Here is a tiny trained network, its code and every weight. The questions are about switching its units off for an input and a target symbol, where a switched-off unit gives its printed mean instead of its output.

import numpy as np


def w(rows, s, z=0):
    codes = np.array(rows[::2]) - 128.0
    scale = np.full(codes.shape[1], s)
    scale[-1] = z or s
    return codes * scale


def norm(h):
    return h / np.sqrt((h * h).mean(-1, keepdims=True) + 1e-5)


def f(y):
    return np.maximum(y, 0)


def softmax(a):
    e = np.exp(a - a.max(-1, keepdims=True))
    return e / e.sum(-1, keepdims=True)


def log_softmax(a):
    a = a - a.max(-1, keepdims=True)
    return a - np.log(np.exp(a).sum(-1, keepdims=True))


def net(x, mask):
    ids = ['γδθλξψω'.index(c) for c in x.split()]
    T = len(ids)
    res = E[ids] + P[:T]
    u = 0
    for l in range(2):
        q, k, v = (norm(res) @ M[l].T for M in (Q, K, V))
        z = softmax(np.where(np.tri(T) > 0, q @ k.T / 3**0.5, -1e9)) @ v
        res = res + np.where(mask[u], z, O[l][:, -1]) @ O[l][:, :-1]
        u += 1
        y = f(norm(res) @ A[l][:, :-1].T + A[l][:, -1])
        res = res + np.where(mask[u : u + 16], y, B[l][:, -1]) @ B[l][:, :-1]
        u += 16
    return log_softmax(norm(res)[-1] @ U[:, :-1].T + U[:, -1])


Q, K, V, O, A, B = {}, {}, {}, {}, {}, {}
E = w([
[106,106,151,110,123],'γ',
[166,165,116,145,95],'δ',
[96,128,96,97,124],'θ',
[106,143,168,157,90],'λ',
[142,127,193,252,151],'ξ',
[89,138,229,150,116],'ψ',
[75,142,178,136,139],'ω',
],0.013)
P = w([
[78,64,77,254,174],'0',
[179,15,157,161,131],'1',
[106,62,116,211,36],'2',
[72,126,80,212,161],'3',
[180,83,148,123,145],'4',
[91,93,136,174,37],'5',
[71,166,102,176,174],'6',
[204,121,151,83,146],'7',
[73,122,153,135,46],'8',
[69,194,114,146,176],'9',
[220,158,159,51,152],'10',
[54,146,174,91,55],'11',
[69,217,121,127,181],'12',
[247,181,171,27,155],'13',
],0.0057)
Q[0] = w([
[137,45,210,129,138],'L0H1',
[93,170,125,135,153],'L0H1',
[203,47,79,133,247],'L0H1',
],0.012)
K[0] = w([
[150,126,147,193,203],'L0H1',
[70,136,168,76,114],'L0H1',
[125,5,55,194,143],'L0H1',
],0.011)
V[0] = w([
[215,44,176,182,94],'L0H1',
[100,164,248,191,158],'L0H1',
[2,110,187,23,133],'L0H1',
],0.0037)
O[0] = w([
[109,132,231,17,132,208],'L0H1',
[3,36,159,134,126,246],'L0H1',
[170,34,146,252,134,14],'L0H1',
],0.0039,0.0014)
A[0] = w([
[99,93,81,113,64,130],'L0N1',
[151,190,70,206,125,79],'L0N2',
[88,28,71,113,172,69],'L0N3',
[65,100,117,153,203,2],'L0N4',
[93,168,156,149,165,91],'L0N5',
[194,114,103,232,207,117],'L0N6',
[141,135,40,143,156,118],'L0N7',
[202,85,158,187,56,112],'L0N8',
[226,133,94,84,115,116],'L0N9',
[96,255,149,150,177,127],'L0N10',
[127,186,128,84,172,109],'L0N11',
[85,48,159,174,250,110],'L0N12',
[66,148,153,216,99,41],'L0N13',
[161,57,165,205,99,37],'L0N14',
[109,113,103,109,98,136],'L0N15',
[144,62,62,133,240,161],'L0N16',
],0.0064,0.0053)
B[0] = w([
[106,222,146,135,119,191],'L0N1',
[86,35,139,43,96,210],'L0N2',
[42,78,155,154,209,153],'L0N3',
[135,19,123,33,180,141],'L0N4',
[137,56,122,158,144,160],'L0N5',
[46,197,253,101,88,168],'L0N6',
[177,130,78,119,80,174],'L0N7',
[51,97,167,22,150,195],'L0N8',
[101,101,60,197,91,215],'L0N9',
[181,7,84,128,105,252],'L0N10',
[158,109,45,146,128,170],'L0N11',
[146,173,70,31,118,204],'L0N12',
[170,125,123,219,151,187],'L0N13',
[143,230,131,127,139,143],'L0N14',
[111,160,145,144,108,169],'L0N15',
[128,224,170,94,55,164],'L0N16',
],0.0051,0.0035)
Q[1] = w([
[167,120,241,254,107],'L1H1',
[175,109,86,129,25],'L1H1',
[53,229,114,125,137],'L1H1',
],0.0099)
K[1] = w([
[176,121,239,254,123],'L1H1',
[229,101,87,89,41],'L1H1',
[83,247,139,120,94],'L1H1',
],0.007)
V[1] = w([
[255,143,88,33,121],'L1H1',
[201,95,89,212,111],'L1H1',
[167,186,112,89,88],'L1H1',
],0.0038)
O[1] = w([
[30,126,252,144,179,115],'L1H1',
[57,233,133,126,52,36],'L1H1',
[83,56,202,140,99,255],'L1H1',
],0.0037,0.00087)
A[1] = w([
[161,116,87,189,169,66],'L1N1',
[130,71,140,90,123,47],'L1N2',
[98,133,175,178,142,5],'L1N3',
[94,113,106,97,172,88],'L1N4',
[208,93,129,97,193,86],'L1N5',
[116,121,101,184,97,117],'L1N6',
[158,150,139,194,147,18],'L1N7',
[122,151,159,103,181,102],'L1N8',
[206,187,70,164,132,29],'L1N9',
[164,133,79,144,100,66],'L1N10',
[156,87,193,131,133,1],'L1N11',
[135,168,210,136,135,119],'L1N12',
[196,131,92,104,108,125],'L1N13',
[110,195,115,97,133,83],'L1N14',
[249,164,96,107,151,88],'L1N15',
[86,107,160,100,142,39],'L1N16',
],0.011,0.0037)
B[1] = w([
[96,70,124,71,29,156],'L1N1',
[169,182,130,118,177,205],'L1N2',
[112,109,79,130,221,161],'L1N3',
[184,101,188,109,103,197],'L1N4',
[81,130,66,111,1,168],'L1N5',
[121,133,142,96,185,253],'L1N6',
[161,224,98,138,117,146],'L1N7',
[181,114,157,70,143,156],'L1N8',
[200,93,212,195,111,168],'L1N9',
[173,87,110,121,133,199],'L1N10',
[192,85,184,62,135,165],'L1N11',
[126,125,65,89,79,210],'L1N12',
[120,119,60,151,151,225],'L1N13',
[117,129,167,114,78,184],'L1N14',
[108,104,168,231,113,184],'L1N15',
[169,153,103,179,161,181],'L1N16',
],0.0084,0.0031)
U = w([
[196,154,185,85,157,158],'γ',
[104,195,139,84,47,151],'δ',
[154,104,11,117,100,34],'θ',
[158,99,140,217,97,161],'λ',
[123,218,94,143,153,180],'ξ',
[82,25,177,126,121,4],'ψ',
[67,124,141,149,194,208],'ω',
],0.011,0.0048)

Each question gives the input, a string of symbols that net reads in full, and the target symbol t.
The units are the heads (3 rows each of Q, K, V and O) and the neurons (one row each of A and B). Each row of codes is followed by its name. A weight is (code - 128) times the scale printed after its matrix; where a second scale follows, it is the last column's (O, A, B and U).
mask holds one flag per unit, layer by layer, with each layer's heads first. A switched-off unit (its flag False) gives its mean, the last column of its rows in O or B, instead of its output. The means were averaged over made-up inputs and are rounded, as every weight is.
A unit's drop is (log p(t) with every unit on - log p(t) with that unit switched off) / (log p(t) with every unit on - log p(t) with every unit switched off).
The circuit of an input: a set's keep is (log p(t) with only the set's units on - log p(t) with every unit switched off) / (log p(t) with every unit on - log p(t) with every unit switched off). Starting from the 12 units with the biggest drops (on a tie, the unit counted first), units are removed one at a time, each time the one whose removal leaves the highest keep (on an exact tie, the one counted first), for as long as the keep stays at least 0.8.
units of the circuit, in order: the units of the circuit, biggest drop first
top k neurons: the k neurons with the biggest drops, biggest first
top k neurons in layer l: the k neurons of layer l with the biggest drops, biggest first
input δ θ δ θ δ γ δ, target γ: top 4 neurons	[L0N10, L0N2, L1N2, L0N6]
input ψ ξ ω θ θ λ, target ω: top 2 neurons in layer 0	[L0N12, L0N13]
input θ θ θ ψ θ δ θ ξ ω δ ω θ δ ω, target θ: top 2 neurons	[L1N5, L1N13]
input λ γ δ θ δ θ γ δ ψ δ θ δ θ, target θ: top 2 neurons	[L0N7, L0N11]
input ω θ δ δ δ θ γ, target γ: top 2 neurons	[L0N12, L1N4]
input γ γ ω δ δ δ ω δ γ ξ, target ξ: units of the circuit, in order	[L1N7, L1H1]
input δ ψ ξ θ γ δ γ θ θ δ ω δ θ, target θ: top 3 neurons	[L0N10, L0N7, L0N8]
input δ δ δ θ δ θ θ ω θ λ, target λ: units of the circuit, in order	[L0N13, L1H1, L1N9, L0N2]
input δ θ λ ω δ δ δ ω, target δ: top 4 neurons	[L1N5, L0N2, L0N8, L0N6]
input δ δ γ γ δ θ θ δ δ θ γ ω ξ θ, target λ: top 2 neurons in layer 1	[L1N15, L1N9]
input θ δ θ θ, target δ: units of the circuit, in order	[L0N16, L1N14, L0N1]
input γ γ δ θ λ δ γ θ θ δ θ δ δ, target θ: units of the circuit, in order	[L0N10]
input δ δ δ δ λ θ λ ξ δ γ, target γ: units of the circuit, in order	[L1N4, L1N16]
input δ δ ω θ δ γ δ, target γ: top 4 neurons	[L0N10, L0N2, L1N2, L0N9]
input ξ δ δ δ δ θ θ θ δ δ γ ψ λ, target λ: units of the circuit, in order	[L0N13, L0H1]
input ω δ ω ω θ γ ω δ θ δ ω θ δ ω, target λ: units of the circuit, in order	[L1H1, L1N15, L0H1]
input ψ θ δ δ δ ω δ, target ψ: top 3 neurons	[L0N2, L0N6, L0N10]
input δ δ δ δ θ ψ δ λ δ λ, target θ: top 2 neurons	[L0N13, L0N2]
input ω θ θ δ θ δ ψ ω δ δ θ, target λ: top 2 neurons	[L0N2, L0N8]
input δ δ ξ δ γ δ ω θ, target γ: units of the circuit, in order	[L1H1, L1N4, L1N2]
input ξ δ λ δ ψ λ δ δ θ θ θ δ ω, target ψ: top neuron in layer 0	[L0N5]
